(in the rows, 128 means zero)
[118 101  85 154 108  99 131 109 126 162 138 141 136 126 162  56 129  88
 114 140 169 103 115 115 114 128 118 157  82 100 140  96 137 153 138 109
 118 145 139  89 128 103 197 105] | vaf
[107 101  95  96  60 141 114 118 117 148 116 161 173 147  11 147 115  25
  99 177 114 128 131 135 102  69 153 124  89 118 149 124 131 104 156 106
 123 171 131  94 132 106 184 117] | dabon
[147 145  83 107  98 160 139 115 143 154 127  92 121 148 165 109 133  70
 123 123 149 110 127 111 120  80 116 130  99 133 132 119 120 143 136 128
 128 111 116  98 117  91 151 108] | vonin
[105 119 127  66  92 107 109 119  84 158 119 143 117 156  51 170 150  92
  92 125  81 110 117 141 117 119 116 115 128 112 124 109 144  87 123  98
 136 191 134  95 122 135 137  95] | dabon
[108 144  95 134 104 103 134 130 130 136 100  87 115 158 134 195 133  85
 125 104 118 129 120 131 124  85 131 115 117 116 150  93 168 114  99 134
 149 160 129 147 106  89 190  89] | vonin
[118 108  80  97 111 103 114 135 114 127 116 105 142 134  58 162 158 107
 122 125  94  86  92 168 133  80 172 120 151 113 172 118 144  80 103 107
 160 183 147 134 142 134 192  93] | lesod
[139 147 106 141  82 126 147 139 178 160 125 167 175 137 105 116 116  66
 142 177 108 117 144  97 107  85  94 159  35 140 110 161 142 165 132  84
  68  99 122  95 122 100 133 102] | dabon
[119 151  66 104 126 140 131 114 164 153 134 125 130 105 116  44 115  88
 123 136 105  89 159 109  97  80 113 159  63 141 155 117 152 123 132 126
 118 122 130  85 146 132 155 119] | lesod
[114 108 100  92  87  96 123 124 112 150 121 123 133 147  72 129 129  78
 122 136 106 108 129 147 113  71 145 129 114 114 163 102 148  94 128 104
 133 176 159 109 138 119 183 105] | dabon
[106 115 110 136 115  99 139 117 118 127  95 132 164 154  57 185 123 124
 107  75  85 111 110 136 147  89 125 119 142 125 157 142 146 102 101 130
 110 162 123 146 162 117 144 135] | lesod
[124 115 105 105 124 109 121 137 126 153 106 126 141 135  88 173 154 115
 101 111 117 108 105 150 123  85 123 107 127 124 145 113 139  94 131 108
 152 170 136 123 125 123 168  93] | vonin
[129 152 205 179 153 107 147 116 138 124 101  82 151 108 164 143 106 170
 116 153 161  34 169  80 137 195  73 211  94 108 131 130 124 163  82 153
  54 138 120  71 116 179 136 165] | bezuz
[145 150  34 119 108 121 131 115 143 164 138 154 146 124 124  44 125  89
 107 170 130 117 129  94  91  92 122 132 103 122 117  80 134 189 181  96
 105 135 131  55 116  76 176 114] | Zez
[132 109  89 138  96 112 167 121 159 106 137 105 124 120 219  51  91 100
 157 143 148  90 128 111 118  81  81 170  89 128 113 151 150 180 129 115
 112 102 144  79 139 105 161 156] | bezuz
[119 116  93  83 102  86 135 112 129 133  97 100 117 168  89 148 151  95
 111 102  92 136 105 148 104  75 123 138 100 114 149 133 165 134 120 137
 122 170 151 111 156 128 179 116] | vonin
[126 124 122  93  94 127  84 145 136 155 107 148 116 112 119 148 137 117
 110 115 112  30 106 139 137  60  97 101  82 115 130 123 149 130 129 114
 146 159 114 109 107 119 190  80] | dabon
[127 157  90 125  97 100 118 105 163 131 107  81 121 131 128  51 141  62
 139 138 158 109 136 102 119 118 143 140  71 130 149 106 140 171 135 123
 114 147 137  76 149 126 154 119] | vudi
[113  55  97 119  59  81 144 169  98 107 140 148 136 132 164  52  92  82
 142 159 169 144 144  98  72   4  66 132  87 107 139 129 132 137 156 115
 176  82 104  71  87  32 252 133] | vudi
[108 127  57 108 104 138 115 102 143 120 118  84 126 152 112  69 148  65
 116 133 143  58 140 120 128 112  76 142  58 111 163 129 157 181 128 144
 135 114  91 133 132 119 149  96] | vonin
[109 109  98 119 100  81 130 130 129 136 117 150 141 135  74 129 132  66
 116 133  99 138 131 142 107  74 121 120 109 117 173  99 154  99 122  95
 139 176 150 115 147 113 181 112] | dabon
[113 145  85 142 135 160 120 111 163 124  99 113 159 107  55 183 123 131
 104 117 136  67 137 102 136  97 120 146  99 125 135 125 126 155 120 136
 149 107  92 131 149 111 135 125] | lesod
[110  99  95 146  97  82 119 133 105 132  99 135 154 133  42 163 129 101
 108 136 109 123 110 142 124 147 173 124 121 101 165  72 153 107 112 128
 152 189 144 132 109 118 173  98] | vaf
[111 103  94 124 117  66 139 137 139 113 109 131 167 159  66 144 138  51
 112 161 109  99 117 133 115  50 139 152  82 107 159 102 129 104 112 146
 127 182 118 114 150 135 178  93] | vudi
[114 157 101 120  67 127 119 108 164 150 115 126 129 127  70 102 105  31
 145 169 133  95 161  96  97  73 126 168  26 137 119 143 160 173 138 111
  97 113 140 102 143 100 182 129] | dabon
[136 135  75 133 112 125 142  93 163 143 129 115 159 127 117  82 111  93
 133 155 127  97 137 105 105  83 111 161  73 136 136 134 135 145 140 126
 104 110 125  99 127 119 150 108] | lesod
[125 151  87 134 110 127 126 112 156 152 112 105 132 130 116  57 118  68
 137 156 143  70 133 107 120 120 144 168  91 123 148 122 169 176 143 115
 124 141 139  88 152 109 146 124] | gavi
[121 107  64 130  70  86 130 142 111  81 121  97 148  87  94  37 146 138
 166 131  83 140 126  89 161 162 103  64  64 184 157  60 140  72 102  96
  80 113 146 129  68 137 175 119] | gavi
[125 179  84 169 126  75 117 118 180 122  99 124 137  87  86  47 120 128
 153 157 119 100 136 106  79 107 191 191  71 125 137 132 162 169 125 106
  68 109 158 127 174 146 196 139] | lesod
[127 151  89 127  99  92 164  78 178 119 136  92 101 167 160 106 136  74
 122 189 130  81 135 103  87 112  86 141  57 127 130 162 141 113 127 136
 114 150 127  66 121 152 143 124] | bezuz
[136 130  92 160 110  95 128 103 148 147 131 120 126 144 144  61 123  82
 123 144 139  98 134 119 111 110 137 160  86 113 141 130 154 184 138 128
 106 129 149  96 126  91 178 112] | vaf
[109 120  85  90 100  93 133 125 126 140 110 120 132 149  80 128 139  79
 106 115  95 134 109 147 123  74 131 142 117 108 146 101 155 119 124 122
 130 164 153 123 144 126 179 108] | vonin
[131 141 109 123 110 143 148 115 159 141 123 120 124 133 144 107 118  95
 122 140 144 101 143 111 131  92 115 150  97 141 131 112 128 155 128 110
 113 128 130 106 160 122 120 145] | bezuz
[116 116  94  99 104  97 131 151 114 155 109 141 141 162  88 137 130 106
 114 140 100 102 116 146 118  78 150 137 112  98 146 111 166 104 119 112
 149 170 156 122 132 116 176  94] | Zez
[105 101  80 100  92 104 145 125 106 134 124 116 134 163 116 146 128 108
 121 131 107 102 133 144 121  72 129 132 117 119 157 101 160 110 110 122
 120 180 144 121 138 133 183 117] | bezuz
[141  90  69 111  66 152 143  88  87 135 148 142 127 181 137  50 107  98
  90 135 143 112 139 131 150 106 134 122 135 133 138 167 165 120 176 138
 112 134 134 104  94 103 160 113] | vaf
[131 127  85 151 107  99 130 113 133 137 133 107 135 136  99  77 143  88
 128 150 149  76 143 111 104 137 115 152  86 126 148 144 149 186 135 112
 100 132 133  93 134 103 156 120] | vaf
[120 124 121 119  84  57 153 127 116 144 103 152 138 152  67 169 101 107
 144 134  89 122 129 118 106  60 145 176  86 115 133 106 163  83 108 114
  90 161 169 127 125 145 196 114] | dabon
[141 159  46 138 104 109 143  87 183 121 132 114 108 151 146  89 160  80
 149 160 163  95 144 106 113  65 124 155  55 131 140 116 136 189 130  98
 113 105 125 129 156 116 201 118] | bezuz
[113 120 104 114 111 109 134 157 120 150 132 141 125 164 105 147 124 101
  94 147 104 120 116 138 115  60 130 120 134 124 160 120 163  95 133 107
 126 167 140 112 122 104 179  98] | Zez
[133 162  86 125 105 116 141 100 155 136 120 109 129 140 150  47 137  79
 123 143 144 113 144 111  87  83 104 159  68 139 126 144 164 162 157  97
  75 122 138  86 134 112 187 118] | vonin
[134  88  82 122 111 134 137 119 107 171 175 120 192 158 115 175 138  65
  96 147 121 125 140 138 138  29  71 120 147 152 178 123 125 119 132 121
  66 158 138 106  80 127 200  72] | vonin
[118 136 124  87  94 101 133 109 111 147  99 119 132 175 101 160 133  79
 106 128 107 140 130 160 124  87 133 116 140 102 153 116 173 108 138 127
 141 203 156 124 108 127 171  99] | vonin
[110  93 114  97 113 111 115 143 132 142 109 140 169 140  63 148 133  84
 105 113 117 135 120 147 145  69 134 122 104 133 157 112 138 116 140 124
 128 185 141  99 142 141 158 100] | vudi
[135 157 103 144 115 126 121 118 171 149 120 117 151 119 103  70 115  78
 133 137 133  76 133 109 128 110 142 162  95 128 142 109 146 178 143 117
 111 124 128  98 147 103 158 131] | gavi
[125 102 144  73  82 102 130 118  83 119 134  87 159 120  79 175 143 167
 115  73 139  83 108 140 155 109 102 101 178 131 140  84 116  90 136 114
 107 188 142 100 117 170 188 133] | gavi
[129 153  87 130 100 122 121 103 138 130 114 119 109 116 156  71 129  85
 120 144 151  96 142 107 113 114 129 136  94 119 133 101 155 137 137 102
 131 140 130  94 129 113 176 108] | dabon
[102  96 124 108  90  77 131 138 123 143 113 111 158 147  85 167 111 111
 123  95 119 138 131 135 128  93 147 142 106 116 146 100 148 129 115 162
 100 181 137 119 149 137 188 127] | vudi
[142 156  76 125  95 136 130 112 153 138 124 108 143 136 150  70 125  57
 127 147 137 116 146 100 125  70 153 166  87 138 124 128 146 168 133 123
  99 123 146  59 130 111 174 112] | vudi
[138 147  79 144  87 117 134 106 141 141 114 134 146 131 113  66 124  51
 134 157 147  99 151 100 110  86 131 153  75 126 152 114 144 138 131  91
 107 126 137  98 138 101 180 114] | dabon
[108  94  95 105  90 114 124 113 125 148 126 127 152 164  71 146 128  86
 112 132  89 114 105 153 127  67 115 122 124 118 166 134 152 126 121 116
 136 154 124 138 137  98 157 100] | lesod
[151  94 130  97 121  65 127 146 110 129 145 147  86 152  50  54 145 100
 132 153 139  77 101 147  75  90 105 163 132 130 196 155 139 144 177  77
 121 165 142  71 138 151 143 127] | vaf
[115 108  80 100 110  92 139 144 105 143 121 131 135 147 101 155 134 102
  99 125 126 132 124 127 119  72 120 117 133 113 153 100 145 116 120 133
 133 181 145 114 149 125 179 112] | Zez
[130 144  40 154 134 104 126 124 143 145 119 125 123 128 139  44 127  84
 144 175 130  99 139  98  97  58 146 149  68 139 131 106 162 180 140 100
 106 109 165 110 140  77 178 104] | Zez
[136 121  85 142  93 135 128 103 152 155 144 116 138 158 116  58 121  65
 107 125 137  91 132 122 131 105 125 157  80 134 148 155 147 169 145 125
 104 110 131  94 136  91 149 114] | vaf
[113 115 101 105  95 112 114 111 113 123 118 123 149 145  66 129 149  67
  91 120 105 110 116 150 137  88 130 117 123 127 144 114 142  86 128  86
 130 170 141 108 138 123 166  90] | dabon
[119 111 105 119 122 133 114 153 104 191 135 141  83 135 163 142 125 125
 105 129 143 118 106 104 141 104  99 120 132 124 154  76 153 122 112 107
 156 142 129 117 104 104 152  87] | Zez
[130 134  84 140  86 118 116  96 160 143 132 126 147 134 121  54 130  54
 132 162 156 103 139 106 118 106 129 148  76 123 151 120 146 166 139 107
 132 118 128  88 124 117 166 111] | vudi
[120 103 104 112 104  89 124 141 123 152 123 141 132 143  94 148 150 111
  96 116 113 125 113 150 120 114 129 132 113 110 170 107 159 113 114 119
 139 187 147 111 130 148 162  82] | vaf
[ 98  59  93  91 100 106 120 145 102 166 130 131 151 138 131 138 127  83
 119 125 108 122 120 164 122  91 107 125 113 105 162 101 158 105  98 118
 176 185 157 104 131 131 169  95] | bezuz
[107 101 115 101 108 106 138 149 104 140 117 132 148 148  88 139 128  98
 108 124  93  97 120 141 154  88 123 125 140 119 174 104 161  98 111 129
 128 191 137 121 142 126 162 117] | gavi
[119  96 113 137 133  87 113 137 137 146 133 137 141 160 123 129 144  93
  93 135 106  99 104 172 100  46  91 150 120 120 155 161 189 103 132  87
 149 141 135 129 108 109 202  52] | vonin
[138 144  86 140 110 103 140  91 153 147 127 102 132 144 116  88 129  74
 131 153 142  88 130 106  96  96 118 159  85 127 120 135 133 155 145 121
 103 108 130 110 131 102 162 123] | vonin
[111 101 101 154 150 133  58 124  93 164 103 137  92 132 122  22 161  98
 103 166 142  76 101 117 109 177 167 169  89 131 119 158 189 131 124  65
 167 109 126  81 129  97 134  71] | vudi
[106  85  67  88 101 116  98 150  91 139 114 153 141 107  68  86 117  79
 104 145  82 121 100 141 130  62 122  97 147 110 166  96 134  98 138 113
 190 163 142  94  99 107 155  95] | lesod
[125 143  87 125 110 134 131 111 145 134 123 108 132 140 108  48 137  74
 122 149 125  74 134 107 127 124 117 156  90 138 150 141 164 154 133 106
 111 127 128  88 155 119 127 125] | gavi
[117 133  94 108 105 105 138 121 145 125  79 130 151 161  67 118 130 107
 123 101  70 117 113 154 166 129 174 151 123 104 165 128 202 136 109 127
 140 179 164 132 170 137 138 126] | gavi
[113 140  81 127  78 113 131  95 165 124 136  73 137 148  53  24 117  25
 149 197 141  73 134 103  90 154 129 161  64 126 160 128 149 174 166 116
 116 125 116  76 139  98 139 143] | gavi
[117 100 101  88  99 157 112 159 150 143 116 109 100 191 136 208 158  93
  83 138 113 128  92 177 121  15 118  56 123 149 211 124 155  93 133 100
 170 200 108 114 116 103 158  57] | bezuz
[127 159  79 136 114 134 141  91 154 140 114 121 148 143 114  93 110  81
 135 144 115  96 137 111 122  76 133 158 102 133 144 152 153 158 137 118
  95 131 143 104 141 123 129 123] | lesod
[107 133  94 118 127  92 115 139 142 160  89 128 104 155  96 162 152 101
  97 120  92 113 111 149 134  63 119 136 129 106 181 148 200 118 103 111
 172 167 170 130 132 136 156  76] | vonin
[131 144  65 140 103 103 129  97 166 145 135 117 149 152 111  35 144  25
 130 166 145 111 145 113 108 125 151 157  81 124 137 150 147 159 142 109
 127 129 132  75 155 105 151 115] | vudi
[131 153  82 123 108 130 134 115 171 139 139 123 133 130 140  84 121 102
 136 143 140  96 156 108 114  93 110 154  64 138 119 116 129 153 141 112
 108 104 124 102 120 142 148 114] | bezuz
[104 117  86  85  75 106 137 134 119 132 103 128 133 170  62 140 121  62
 115 125  96 114 136 144 113  42 136 140  90 122 161 124 177 106 123 116
 122 176 140 130 162 119 161  96] | dabon
[117 111 114 113 104  86 134 126 110 138 100 102 133 167  94 167 133 109
 115 122 131 111 131 139 124  79 119 115 123 113 178 108 146  89 126 116
 136 189 142 115 122 130 157  82] | dabon
[128 154  84 119 112 115 142 130 131 160 139 121 140 151 139  46 112  94
 126 168 135  65 168 107  89  91 118 174  83 109 149 110 163 153 141 117
  98 130 134  87 118 110 176 107] | Zez
[112 105  70  98 108  95 130 122 118 132 149 123 138 162  49 132 147  71
 137 149 113 112 107 158 104  99 158 132 153 115 164 119 155 129 158  94
 149 179 141 109 144 119 182 114] | gavi
[115 104  66 102 106  90 140 107 127 143 112 137 149 137  91 108 135  92
 117 123  90 134 118 138 109  76 129 118 106 110 164 104 141  90 107 126
 154 164 144 124 160 123 160 114] | lesod
[140 126 100 116 118 115 150 116 173 143 160  75 137 157 122  56 142  57
 143 141 179 132 162 106 111  86 118 174  73 144 180 142  98 129 137 119
 112 100 137  67 157 147 141 122] | vudi
